Below is a small trained network, with its code and all its weights. Each question gives an input and a class and asks what happens when units are switched off, that is, made to give their printed mean instead of their output.

import numpy as np


def w(rows, s, z=0):
    codes = np.array(rows[::2]) - 128.0
    scale = np.full(codes.shape[1], s)
    scale[-1] = z or s
    return codes * scale


def f(y):
    return np.maximum(y, 0)


def log_softmax(a):
    a = a - a.max(-1, keepdims=True)
    return a - np.log(np.exp(a).sum(-1, keepdims=True))


def net(x, mask):
    res = np.array(x, float).reshape(1, 5) / 4 @ E
    y = f(res @ A[0][:, :-1].T + A[0][:, -1])
    res = res + np.where(mask, y, B[0][:, -1]) @ B[0][:, :-1]
    return log_softmax(res[-1] @ U[:, :-1].T + U[:, -1])


A, B = {}, {}
E = w([
[126,129,127],'x0',
[45,241,43],'x1',
[131,128,128],'x2',
[196,250,221],'x3',
[2,95,239],'x4',
],0.0057)
A[0] = w([
[125,41,74,151],'N1',
[95,175,117,66],'N2',
[199,191,144,140],'N3',
[42,135,162,73],'N4',
[200,71,154,64],'N5',
[71,114,180,96],'N6',
[30,125,201,55],'N7',
[209,128,38,45],'N8',
[189,75,142,59],'N9',
[129,249,165,201],'N10',
[120,69,58,99],'N11',
[38,73,80,104],'N12',
[139,164,188,184],'N13',
[181,136,37,93],'N14',
[157,147,184,134],'N15',
[88,123,166,57],'N16',
[142,61,159,79],'N17',
[220,56,133,254],'N18',
[67,168,125,155],'N19',
[81,146,106,103],'N20',
[138,25,66,85],'N21',
[126,160,218,107],'N22',
[158,79,194,94],'N23',
[59,196,83,213],'N24',
[145,82,195,122],'N25',
[27,232,139,127],'N26',
[123,238,104,137],'N27',
[137,71,158,110],'N28',
[71,70,70,149],'N29',
[152,72,162,84],'N30',
[34,107,176,77],'N31',
[79,144,77,153],'N32',
[153,95,163,94],'N33',
[218,151,85,133],'N34',
[158,67,67,190],'N35',
[186,76,129,82],'N36',
],0.011,0.0058)
B[0] = w([
[156,116,214,199],'N1',
[171,148,115,147],'N2',
[136,100,255,201],'N3',
[148,213,159,166],'N4',
[136,168,84,169],'N5',
[93,180,131,166],'N6',
[79,203,106,180],'N7',
[103,217,122,183],'N8',
[156,203,95,160],'N9',
[146,94,156,238],'N10',
[161,134,190,174],'N11',
[177,124,181,190],'N12',
[164,62,160,192],'N13',
[65,224,154,186],'N14',
[145,102,171,170],'N15',
[78,219,98,143],'N16',
[170,155,117,158],'N17',
[107,112,101,254],'N18',
[164,115,121,181],'N19',
[190,132,79,153],'N20',
[131,151,207,188],'N21',
[122,140,193,174],'N22',
[157,151,78,168],'N23',
[179,95,129,226],'N24',
[174,134,85,173],'N25',
[180,121,105,214],'N26',
[148,95,114,205],'N27',
[194,147,88,161],'N28',
[202,121,243,196],'N29',
[178,174,78,157],'N30',
[71,206,97,178],'N31',
[208,102,113,180],'N32',
[158,166,62,150],'N33',
[56,195,181,205],'N34',
[99,106,163,206],'N35',
[167,177,91,163],'N36',
],0.0065,0.0085)
U = w([
[143,112,155,254],'0',
[78,212,161,72],'1',
[159,80,220,10],'2',
[228,130,59,52],'3',
[134,100,151,231],'4',
[85,40,105,138],'5',
[6,42,21,19],'6',
],0.014,0.0086)

Each question gives the input, the list of numbers given to net, and the class t.
The units are the neurons (one row each of A and B). Each row of codes is followed by its name. A weight is (code - 128) times the scale printed after its matrix; where a second scale follows, it is the last column's (A, B and U).
mask holds one flag per neuron, in row order. A switched-off neuron (its flag False) gives its mean, the last column of its row in B, instead of its output. The means were averaged over made-up inputs and are rounded, as every weight is.
A unit's drop is (log p(t) with every unit on - log p(t) with that unit switched off) / (log p(t) with every unit on - log p(t) with every unit switched off).
The circuit of an input: a set's keep is (log p(t) with only the set's units on - log p(t) with every unit switched off) / (log p(t) with every unit on - log p(t) with every unit switched off). Starting from the 12 units with the biggest drops (on a tie, the unit counted first), units are removed one at a time, each time the one whose removal leaves the highest keep (on an exact tie, the one counted first), for as long as the keep stays at least 0.8.
circuit, biggest first: the units of the circuit, biggest drop first
k most important neurons: the k neurons with the biggest drops, biggest first
drop of u: that unit's drop, to one decimal
input [-4,6,4,2,-8], class 1: circuit, biggest first	N14
input [-2,1,-5,-7,4], class 2: circuit, biggest first	N29, N12
input [-3,7,-2,8,0], class 2: 2 most important neurons	N3, N10
input [5,-1,-2,-5,7], class 1: circuit, biggest first	N31, N7
input [5,1,-5,-3,7], class 1: circuit, biggest first	N31, N7
input [4,3,2,-4,-7], class 1: circuit, biggest first	N14, N8
input [2,2,0,-5,-4], class 2: 2 most important neurons	N29, N1
input [7,4,4,-6,-8], class 1: 2 most important neurons	N14, N8
input [-3,5,6,0,-8], class 1: drop of N24	0.0
input [4,-4,-1,2,3], class 3: drop of N21	0.1
input [4,-4,-4,7,7], class 1: drop of N27	0.1
